Below is a small trained network, with its code and all its weights. Each question gives an input and a class and asks what happens when units are switched off, that is, made to give their printed mean instead of their output.

import numpy as np


def w(rows, s, z=0):
    codes = np.array(rows[::2]) - 128.0
    scale = np.full(codes.shape[1], s)
    scale[-1] = z or s
    return codes * scale


def norm(h):
    return h / np.sqrt((h * h).mean(-1, keepdims=True) + 1e-5)


def f(y):
    return np.maximum(y, 0)


def log_softmax(a):
    a = a - a.max(-1, keepdims=True)
    return a - np.log(np.exp(a).sum(-1, keepdims=True))


def net(x, mask):
    res = np.array(x, float).reshape(1, 4) / 4 @ E
    u = 0
    for l in range(3):
        y = f(norm(res) @ A[l][:, :-1].T + A[l][:, -1])
        res = res + np.where(mask[u : u + 10], y, B[l][:, -1]) @ B[l][:, :-1]
        u += 10
    return log_softmax(norm(res)[-1] @ U[:, :-1].T + U[:, -1])


A, B = {}, {}
E = w([
[116,182,95,71,20,146,142,163,249,105],'x0',
[151,115,85,57,51,14,119,110,1,91],'x1',
[52,143,112,176,92,112,206,76,105,133],'x2',
[96,162,237,52,176,124,115,63,153,77],'x3',
],0.0056)
A[0] = w([
[125,168,254,89,107,109,118,85,132,112,6],'0.n0',
[21,135,113,190,82,111,246,48,108,132,38],'0.n1',
[155,95,87,93,86,55,120,121,38,97,4],'0.n2',
[230,112,161,98,135,112,11,197,141,151,28],'0.n3',
[128,146,160,90,152,143,162,88,129,169,103],'0.n4',
[157,65,134,171,183,80,110,76,48,159,67],'0.n5',
[112,131,92,101,41,108,121,127,165,104,75],'0.n6',
[135,145,33,203,90,144,139,110,110,208,10],'0.n7',
[187,94,26,164,82,140,93,162,119,179,36],'0.n8',
[121,89,122,191,153,157,131,116,183,143,46],'0.n9',
],0.0082,0.0032)
B[0] = w([
[51,134,183,27,155,89,129,152,79,33,209],'0.n0',
[199,218,166,74,173,45,89,136,136,244,240],'0.n1',
[254,62,104,125,136,156,159,18,225,95,253],'0.n2',
[186,229,214,153,140,66,159,101,112,253,213],'0.n3',
[111,90,129,146,183,121,173,149,102,93,168],'0.n4',
[54,101,94,229,118,146,38,148,145,134,248],'0.n5',
[136,108,139,193,116,161,14,103,163,95,206],'0.n6',
[128,172,141,85,152,135,161,176,74,73,204],'0.n7',
[53,130,93,54,180,37,176,244,115,97,220],'0.n8',
[170,121,80,116,142,232,164,54,165,99,183],'0.n9',
],0.007,0.0068)
A[1] = w([
[114,149,150,113,47,139,72,173,201,120,133],'1.n0',
[142,122,167,126,113,89,93,64,140,56,131],'1.n1',
[134,98,156,148,155,162,72,111,99,138,66],'1.n2',
[135,94,138,138,153,183,233,115,150,90,4],'1.n3',
[135,141,172,92,92,118,167,115,92,255,50],'1.n4',
[139,133,143,113,172,218,182,108,190,161,131],'1.n5',
[170,190,93,51,66,139,126,111,155,106,184],'1.n6',
[161,132,71,132,106,171,167,156,119,155,39],'1.n7',
[99,129,157,157,137,188,123,114,104,151,80],'1.n8',
[115,187,130,115,202,160,108,155,121,178,121],'1.n9',
],0.0087,0.0021)
B[1] = w([
[56,169,94,212,148,123,98,73,53,113,207],'1.n0',
[124,78,66,109,92,133,177,180,130,166,255],'1.n1',
[97,191,91,152,114,127,99,146,108,48,176],'1.n2',
[169,83,120,134,79,177,214,114,115,189,167],'1.n3',
[166,140,186,155,104,1,87,144,132,187,179],'1.n4',
[163,77,124,102,72,114,121,113,83,162,232],'1.n5',
[113,103,141,170,158,169,98,107,111,136,245],'1.n6',
[165,104,111,95,226,64,114,119,135,83,152],'1.n7',
[95,115,84,91,76,129,112,123,178,139,161],'1.n8',
[198,133,118,137,71,117,152,96,136,62,252],'1.n9',
],0.0086,0.0059)
A[2] = w([
[176,16,102,203,102,78,137,183,145,159,129],'2.n0',
[138,71,80,40,95,70,102,118,80,105,185],'2.n1',
[126,151,106,93,75,3,92,88,224,160,184],'2.n2',
[12,178,246,23,184,115,205,129,99,68,110],'2.n3',
[23,71,229,115,123,68,171,156,134,78,12],'2.n4',
[10,129,131,254,148,184,41,165,72,106,28],'2.n5',
[85,98,202,42,153,118,172,222,142,117,2],'2.n6',
[119,135,145,172,208,72,60,156,57,171,189],'2.n7',
[159,40,121,100,61,191,117,117,167,202,94],'2.n8',
[78,150,105,61,225,120,198,240,75,99,82],'2.n9',
],0.0069,0.0024)
B[2] = w([
[35,142,158,55,92,161,178,79,151,87,228],'2.n0',
[155,119,124,109,107,228,187,148,174,151,245],'2.n1',
[158,125,206,168,150,192,192,113,73,148,254],'2.n2',
[132,153,40,155,127,95,145,210,169,144,215],'2.n3',
[138,155,90,66,209,92,161,221,123,61,171],'2.n4',
[31,131,66,194,112,164,106,95,86,155,204],'2.n5',
[96,131,90,144,200,45,91,162,119,68,161],'2.n6',
[94,170,188,114,100,143,38,162,173,132,250],'2.n7',
[127,4,121,70,152,70,162,133,125,110,192],'2.n8',
[99,120,143,40,186,134,132,253,171,56,188],'2.n9',
],0.0066,0.0069)
U = w([
[193,23,106,104,84,166,210,55,135,133,202],'0',
[97,153,109,93,161,107,171,252,142,101,83],'1',
[175,227,241,185,112,81,116,114,109,218,181],'2',
[20,125,86,237,99,161,55,80,103,129,2],'3',
],0.012,0.00096)

Each question gives the input, the list of numbers given to net, and the class t.
The units are the neurons (one row each of A and B). Each row of codes is followed by its name. A weight is (code - 128) times the scale printed after its matrix; where a second scale follows, it is the last column's (A, B and U).
mask holds one flag per neuron, layer by layer. A switched-off neuron (its flag False) gives its mean, the last column of its row in B, instead of its output. The means were averaged over made-up inputs and are rounded, as every weight is.
A unit's drop is (log p(t) with every unit on - log p(t) with that unit switched off) / (log p(t) with every unit on - log p(t) with every unit switched off).
The circuit of an input: a set's keep is (log p(t) with only the set's units on - log p(t) with every unit switched off) / (log p(t) with every unit on - log p(t) with every unit switched off). Starting from the 12 units with the biggest drops (on a tie, the unit counted first), units are removed one at a time, each time the one whose removal leaves the highest keep (on an exact tie, the one counted first), for as long as the keep stays at least 0.8.
units of the circuit, in order: the units of the circuit, biggest drop first
most important unit: the unit with the biggest drop
k most important neurons: the k neurons with the biggest drops, biggest first
top k neurons in layer l: the k neurons of layer l with the biggest drops, biggest first
drop of u: that unit's drop, to one decimal
input [5,1,3,0], class 3: units of the circuit, in order => 1.n0
input [-5,-5,3,-1], class 0: 3 most important neurons => 0.n9; 0.n6; 1.n5
input [-5,3,6,-6], class 1: top 2 neurons in layer 0 => 0.n8; 0.n7
input [3,-8,-8,-7], class 0: 4 most important neurons => 0.n9; 0.n1; 1.n5; 1.n9
input [8,-2,-4,-6], class 3: 2 most important neurons => 1.n0; 0.n6
input [-4,-5,-5,2], class 0: 4 most important neurons => 0.n1; 0.n9; 1.n5; 1.n8
input [6,-7,8,-2], class 2: top 3 neurons in layer 0 => 0.n1; 0.n2; 0.n4
input [5,5,3,-1], class 0: 2 most important neurons => 0.n2; 0.n5
input [4,-4,1,4], class 0: 2 most important neurons => 0.n8; 0.n5
input [6,-4,-3,-5], class 3: top 2 neurons in layer 0 => 0.n2; 0.n6
input [7,-4,3,3], class 3: 2 most important neurons => 1.n0; 0.n2
input [5,6,-2,2], class 0: 3 most important neurons => 0.n2; 0.n5; 1.n1
input [2,-3,-7,-5], class 2: 2 most important neurons => 0.n3; 1.n4
input [5,-1,-7,-6], class 2: top 2 neurons in layer 0 => 0.n3; 0.n0
input [-5,5,7,-3], class 2: most important unit => 0.n1
input [-6,-1,7,-8], class 1: 4 most important neurons => 0.n7; 0.n8; 0.n3; 2.n9
input [-3,-3,-3,2], class 0: 3 most important neurons => 0.n1; 1.n9; 0.n9
input [7,6,-8,-4], class 2: 2 most important neurons => 0.n3; 0.n5
input [-3,-3,-8,6], class 2: 3 most important neurons => 0.n3; 0.n8; 1.n4
input [-3,3,7,-5], class 2: units of the circuit, in order => 0.n1
input [0,-4,-2,-3], class 0: drop of 0.n9 => 0.7
input [7,5,-3,-2], class 3: drop of 1.n0 => 1.2
input [-3,1,1,-2], class 3: drop of 0.n5 => 2.7
